q883: [-6.76 -7.34 -3.56 -0.66]
q825: [-7.35 -1.52 -7.35 -7.35]
q698: [-6.76  6.96 -6.58 -4.52]
q713: [-9.05  3.13 -2.24 -2.67]
q12: [ 3.70 -0.40  0.11  7.16]
q237: [-2.48  0.11  7.16 -0.40]
start: [-7.34 -3.56]
q883, 2
all q713: [3.13]
2
rev: [-0.40  7.16  0.11]
q237
start: [-6.76  6.96]
q698, 1
start: [ 6.96 -6.58]
q698, 2
all q825: [-7.35]
1 3 4

q710: [-6.43 -1.90  4.73 -1.44 -0.77  0.58 -7.74]
q62: [-1.30  5.48 -1.44 -7.36 -1.36  0.34 -8.69]
q646: [-1.30  5.03 -2.12 -5.97 -1.66 -0.66 -8.37]
q683: [-0.04  4.29 -3.03 -0.04  0.12 -0.04 -7.59]
q980: [-1.90  4.73 -1.44 -6.43  0.12 -0.66 -9.00]
q782: [-1.90  4.88 -1.66 -6.90 -1.96 -0.04 -8.85]
q142: [-1.15  5.03 -3.71 -5.04 -0.77 -0.53 -7.74]
start: [-1.90  4.73 -1.44 -6.43]
q980, 1
start: [-6.43 -1.90  4.73 -1.44]
q710, 1
start: [-2.12 -5.97 -1.66]
q646, 3
rev: [-8.69  0.34]
q62
all q683: [-0.04]
1 4 6
start: [-1.30  5.03 -2.12 -5.97 -1.66 -0.66]
q646, 1

q200: [-3.18  3.62 -7.86  0.48  5.18 -7.77  4.08 -7.86  5.36  4.08]
q536: [-7.78 -7.47  3.12  4.11 -3.10  5.79 -1.16  3.28 -6.07 -7.26]
q751: [-2.84 -4.30 -5.37 -2.08 -6.45 -6.02 -5.13  0.74  6.48 -3.82]
q458: [ 1.64 -7.77 -3.17 -3.17 -7.77 -7.77 -3.17 -3.17 -3.17  4.08]
all q200: [-7.86]
3 8
rev: [-7.77  5.18  0.48 -7.86]
q200
rev: [-7.86  4.08]
q200
all q458: [-7.77]
2 5 6
all q458: [-3.17]
3 4 7 8 9

q242: [-1.73  5.40 -3.28  2.40]
q419: [-2.22  0.24 -2.21 -2.22]
q503: [ 1.56  1.72 -0.21  9.06]
q984: [-3.29 -0.81 -2.74  3.77]
q372: [-3.29 -0.81  0.00  0.48]
which: [-3.29 -0.81 -2.74  3.77]
q984
rev: [-0.21  1.72  1.56]
q503
all q419: [-2.22]
1 4
which: [-3.29 -0.81  0.00  0.48]
q372

q723: [-4.31  0.16 -0.64 -4.56]
q791: [ 3.96 -0.02  0.18 -6.01]
q801: [-0.29  7.26 -0.64 -4.56]
q10: [ 7.26 -0.29  0.01 -0.28]
q445: [ 3.96  0.18 -0.02 -2.63]
start: [ 7.26 -0.29]
q10, 1
rev: [ 0.18 -0.02  3.96]
q791
all q10: [-0.29]
2
start: [ 0.18 -0.02 -2.63]
q445, 2
rev: [ 0.16 -4.31]
q723
rev: [-0.64  7.26]
q801

q229: [-2.22 -1.28 -0.44 -2.28  1.64  2.02 -1.28 -1.28  1.23 -0.08 -0.28]
q24: [-6.00 -1.98 -1.80 -0.97  0.05  1.73  0.28  0.29  2.60  2.33  4.86]
q616: [5.67 2.94 3.32 3.27 1.56 1.55 2.37 2.88 2.35 1.48 1.67]
q600: [ 4.47  5.67  2.94  3.32  3.27  1.56  1.54  2.73  1.20 -2.73  2.11]
q684: [ 6.64  2.85 -0.01  1.73  3.00 -1.41  1.25  1.11 -0.96 -0.66 -1.60]
q929: [-2.40 -0.09 -2.72 -1.46 -2.62 -2.82 -2.40 -3.30 -3.58 -1.75 -0.58]
all q229: [-1.28]
2 7 8
start: [5.67 2.94 3.32 3.27 1.56 1.54]
q600, 2
all q929: [-2.72]
3

q307: [-0.40 -0.66 -2.46  0.72 -1.46 -0.15  0.71 -0.10 -2.38  0.08  0.95  0.40
  2.03 -1.58 -1.15  0.11  0.40 -0.82  1.56  0.47 -0.69 -1.07 -0.20 -0.56]
q387: [-1.05 -3.00  0.57 -0.59  0.70 -0.12 -1.11  0.13 -6.77  0.44  0.26 -0.21
 -0.02 -0.69 -0.11 -0.09  0.23  1.23  0.01  0.25 -0.08  0.30 -1.05 -0.34]
q363: [-0.31  0.90  1.86 -0.79  0.26 -0.73 -0.90  0.48 -6.73 -1.53  0.09 -0.94
  0.63 -2.11 -2.48  1.41  0.16  0.25  1.19  0.05  0.34 -2.48 -1.02  0.08]
q671: [-0.08 -3.84  2.41 -0.10  1.21 -1.33 -0.80 -2.78  5.32  0.36 -0.49 -0.19
 -0.18  0.40  0.32  2.18  0.49 -0.58 -0.59  1.03 -0.56  1.09 -1.58 -0.53]
q744: [ 0.76 -0.03  2.30  3.41 -0.46  0.66  0.45 -1.04  5.32  0.00 -0.60  0.12
  4.93  0.62  3.41 -1.91 -0.19  0.34 -0.44  0.72 -0.32 -0.62 -0.03 -0.03]
q651: [-0.31  0.90  1.86 -0.79  0.26 -0.03 -0.90  0.48 -6.73 -1.53  0.09 -0.94
  0.63 -2.11 -2.48  1.41  0.16  0.25  1.19  0.05  0.34 -2.48 -1.02  0.08]
q615: [-0.46  1.29 -3.82 -0.22 -0.25 -0.44  0.33 -1.65 -7.36 -0.71  0.17  0.55
  1.56  0.83 -0.84 -0.31 -0.18 -0.89  0.79 -0.02  0.40  0.26 -1.37 -0.01]
all q744: [-0.03]
2 23 24
rev: [-0.94  0.09 -1.53 -6.73  0.48 -0.90 -0.73  0.26 -0.79  1.86  0.90 -0.31]
q363

q880: [5.80 5.80 5.80 0.76]
q737: [ 3.50 -2.10 -2.10  3.76]
q798: [ 6.55 -5.70 -4.03  3.71]
q857: [-3.73  3.78 -6.01 -4.15]
q176: [3.77 3.77 3.77 3.77]
all q880: [5.80]
1 2 3
all q176: [3.77]
1 2 3 4
all q737: [-2.10]
2 3
all q857: [-6.01]
3

